Below are the code and all the weights of a small trained network. Each question names an input and a class and asks about switching units off, where a switched-off unit gives its printed mean instead of its output.

import numpy as np


def w(rows, s, z=0):
    codes = np.array(rows[::2]) - 128.0
    scale = np.full(codes.shape[1], s)
    scale[-1] = z or s
    return codes * scale


def norm(h):
    return h / np.sqrt((h * h).mean(-1, keepdims=True) + 1e-5)


def f(y):
    return y / 2 * (1 + np.tanh(0.7978845608 * (y + 0.044715 * y**3)))


def log_softmax(a):
    a = a - a.max(-1, keepdims=True)
    return a - np.log(np.exp(a).sum(-1, keepdims=True))


def net(x, mask):
    res = np.array(x, float).reshape(1, 4) / 4 @ E
    u = 0
    for l in range(2):
        y = f(norm(res) @ A[l][:, :-1].T + A[l][:, -1])
        res = res + np.where(mask[u : u + 3], y, B[l][:, -1]) @ B[l][:, :-1]
        u += 3
    return log_softmax(norm(res)[-1] @ U[:, :-1].T + U[:, -1])


A, B = {}, {}
E = w([
[125,199,70,181,172],'x0',
[168,195,255,148,169],'x1',
[125,108,69,184,64],'x2',
[51,167,116,239,98],'x3',
],0.0091)
A[0] = w([
[125,116,113,131,128,54],'L0N1',
[138,109,142,122,3,252],'L0N2',
[105,107,99,154,154,195],'L0N3',
],0.016,0.0036)
B[0] = w([
[232,127,69,220,192,121],'L0N1',
[110,82,135,4,86,253],'L0N2',
[167,154,173,100,110,186],'L0N3',
],0.011,0.0068)
A[1] = w([
[218,123,6,154,88,150],'L1N1',
[146,254,226,53,119,255],'L1N2',
[97,215,149,203,175,25],'L1N3',
],0.0095,0.0043)
B[1] = w([
[225,186,191,230,2,168],'L1N1',
[113,145,193,108,60,247],'L1N2',
[56,137,76,140,174,168],'L1N3',
],0.013,0.011)
U = w([
[232,146,136,161,41,222],'0',
[121,89,121,7,84,235],'1',
[54,195,133,158,153,68],'2',
[138,111,103,114,134,14],'3',
[186,117,159,115,136,52],'4',
[153,65,79,139,209,2],'5',
],0.015,0.0061)

Each question gives the input, the list of numbers given to net, and the class t.
The units are the neurons (one row each of A and B). Each row of codes is followed by its name. A weight is (code - 128) times the scale printed after its matrix; where a second scale follows, it is the last column's (A, B and U).
mask holds one flag per neuron, layer by layer. A switched-off neuron (its flag False) gives its mean, the last column of its row in B, instead of its output. The means were averaged over made-up inputs and are rounded, as every weight is.
A unit's drop is (log p(t) with every unit on - log p(t) with that unit switched off) / (log p(t) with every unit on - log p(t) with every unit switched off).
The circuit of an input: a set's keep is (log p(t) with only the set's units on - log p(t) with every unit switched off) / (log p(t) with every unit on - log p(t) with every unit switched off). Starting from all 6 units, units are removed one at a time, each time the one whose removal leaves the highest keep (on an exact tie, the one counted first), for as long as the keep stays at least 0.8.
circuit, biggest first: the units of the circuit, biggest drop first
unit that matters most: the unit with the biggest drop
top k neurons: the k neurons with the biggest drops, biggest first
top k neurons in layer l: the k neurons of layer l with the biggest drops, biggest first
drop of u: that unit's drop, to one decimal
input [4,8,3,3], class 2: circuit, biggest first -> (L1N3 L1N1)
input [7,8,4,-2], class 2: top 2 neurons -> (L0N2 L1N3)
input [1,-6,-2,-4], class 0: circuit, biggest first -> (L1N1 L0N2)
input [-1,3,6,5], class 1: unit that matters most -> L0N2
input [1,6,-7,3], class 2: circuit, biggest first -> (L0N2 L1N3)
input [5,7,3,-2], class 2: circuit, biggest first -> (L0N2 L1N3 L1N1)
input [6,6,-3,-2], class 2: top 2 neurons in layer 0 -> (L0N2 L0N3)
input [1,6,1,5], class 2: top 3 neurons -> (L0N2 L1N3 L1N1)
input [3,-4,-4,-5], class 0: circuit, biggest first -> (L0N2 L1N1)
input [8,3,5,1], class 2: top 2 neurons in layer 1 -> (L1N3 L1N2)
input [-4,7,8,2], class 1: top 2 neurons -> (L0N2 L1N1)
input [-1,1,1,5], class 1: top 2 neurons -> (L1N1 L0N2)
input [3,-4,-1,-5], class 0: top 2 neurons -> (L0N2 L1N1)
input [1,-2,-2,-2], class 0: circuit, biggest first -> (L0N2)
input [3,-6,-6,2], class 0: top 2 neurons in layer 0 -> (L0N2 L0N1)
input [1,-4,2,-4], class 0: top 2 neurons -> (L1N1 L0N1)
input [3,-2,4,-8], class 0: drop of L1N1 -> 0.4
input [4,-7,-3,-7], class 0: drop of L1N1 -> 0.4
input [3,-5,-1,-4], class 0: drop of L1N1 -> 0.1
input [7,7,6,2], class 2: circuit, biggest first -> (L1N3)
